Below is a small trained network, with its code and all its weights. Each question gives an input and a class and asks what happens when units are switched off, that is, made to give their printed mean instead of their output.

import numpy as np


def w(rows, s, z=0):
    codes = np.array(rows[::2]) - 128.0
    scale = np.full(codes.shape[1], s)
    scale[-1] = z or s
    return codes * scale


def f(y):
    return np.maximum(y, 0)


def log_softmax(a):
    a = a - a.max(-1, keepdims=True)
    return a - np.log(np.exp(a).sum(-1, keepdims=True))


def net(x, mask):
    res = np.array(x, float).reshape(1, 7) / 4 @ E
    y = f(res @ A[0][:, :-1].T + A[0][:, -1])
    res = res + np.where(mask, y, B[0][:, -1]) @ B[0][:, :-1]
    return log_softmax(res[-1] @ U[:, :-1].T + U[:, -1])


A, B = {}, {}
E = w([
[134,85,39,167],'x0',
[200,241,119,109],'x1',
[88,148,123,83],'x2',
[92,64,151,5],'x3',
[2,188,151,112],'x4',
[189,95,150,155],'x5',
[126,180,70,62],'x6',
],0.0083)
A[0] = w([
[61,217,134,139,133],'n1',
[112,74,78,91,116],'n2',
[132,139,143,191,17],'n3',
[176,167,2,137,184],'n4',
[89,73,115,101,42],'n5',
[143,131,97,105,30],'n6',
[80,165,107,198,155],'n7',
[212,135,102,46,200],'n8',
[152,169,96,116,108],'n9',
[148,134,70,89,3],'n10',
[164,109,79,193,104],'n11',
[21,179,101,130,161],'n12',
[126,83,172,103,230],'n13',
[208,79,137,172,168],'n14',
[43,60,116,103,156],'n15',
[26,178,152,197,175],'n16',
[119,170,115,121,63],'n17',
[98,80,89,101,70],'n18',
[201,136,64,107,207],'n19',
],0.012,0.0057)
B[0] = w([
[179,115,136,43,233],'n1',
[80,57,76,143,180],'n2',
[180,115,178,181,158],'n3',
[85,230,85,199,244],'n4',
[68,109,52,153,168],'n5',
[183,155,61,76,133],'n6',
[217,142,71,72,213],'n7',
[2,125,132,168,230],'n8',
[72,167,144,138,171],'n9',
[165,147,70,96,142],'n10',
[186,134,152,184,206],'n11',
[205,103,66,52,247],'n12',
[50,144,113,61,218],'n13',
[115,165,205,204,243],'n14',
[95,97,35,85,233],'n15',
[218,122,86,31,254],'n16',
[184,102,65,56,152],'n17',
[124,53,53,135,166],'n18',
[51,174,87,190,228],'n19',
],0.0088,0.0092)
U = w([
[121,153,150,92,2],'0',
[218,120,168,223,131],'1',
[101,7,62,135,93],'2',
[72,142,156,110,165],'3',
[87,194,97,117,42],'4',
[134,74,110,80,244],'5',
[186,122,134,55,180],'6',
],0.011,0.0051)

Each question gives the input, the list of numbers given to net, and the class t.
The units are the neurons (one row each of A and B). Each row of codes is followed by its name. A weight is (code - 128) times the scale printed after its matrix; where a second scale follows, it is the last column's (A, B and U).
mask holds one flag per neuron, in row order. A switched-off neuron (its flag False) gives its mean, the last column of its row in B, instead of its output. The means were averaged over made-up inputs and are rounded, as every weight is.
A unit's drop is (log p(t) with every unit on - log p(t) with that unit switched off) / (log p(t) with every unit on - log p(t) with every unit switched off).
The circuit of an input: a set's keep is (log p(t) with only the set's units on - log p(t) with every unit switched off) / (log p(t) with every unit on - log p(t) with every unit switched off). Starting from the 12 units with the biggest drops (on a tie, the unit counted first), units are removed one at a time, each time the one whose removal leaves the highest keep (on an exact tie, the one counted first), for as long as the keep stays at least 0.8.
circuit, biggest first: the units of the circuit, biggest drop first
top k neurons: the k neurons with the biggest drops, biggest first
drop when u is switched off: that unit's drop, to one decimal
input [3,4,5,8,5,-5,-6], class 2: circuit, biggest first => (n15, n18)
input [-3,-2,-5,6,-3,1,-8], class 3: circuit, biggest first => (n14, n12, n13)
input [-7,-7,0,5,5,4,7], class 2: circuit, biggest first => (n15, n5)
input [6,-6,-8,0,-1,8,-2], class 1: circuit, biggest first => (n14)
input [-2,-2,7,3,-8,6,-8], class 3: circuit, biggest first => (n13, n14, n12)
input [-2,-7,3,-4,4,-1,-3], class 6: circuit, biggest first => (n16, n8)
input [-6,6,-2,5,-4,-4,1], class 4: circuit, biggest first => (n19, n1)
input [2,7,4,2,3,-2,-1], class 6: circuit, biggest first => (n1, n12)
input [-6,8,-8,1,-1,0,-7], class 1: circuit, biggest first => (n15, n14)
input [3,-6,1,-5,-8,-6,7], class 4: top 2 neurons => (n4, n19)
input [2,-4,-5,-5,-7,-8,-6], class 1: drop when n16 is switched off => 0.0
input [8,-2,-3,-3,-7,-6,1], class 1: drop when n11 is switched off => 0.3
input [6,5,-6,5,3,7,-5], class 3: drop when n9 is switched off => -0.1
input [-4,6,-8,2,-6,8,7], class 4: top neuron => (n8)
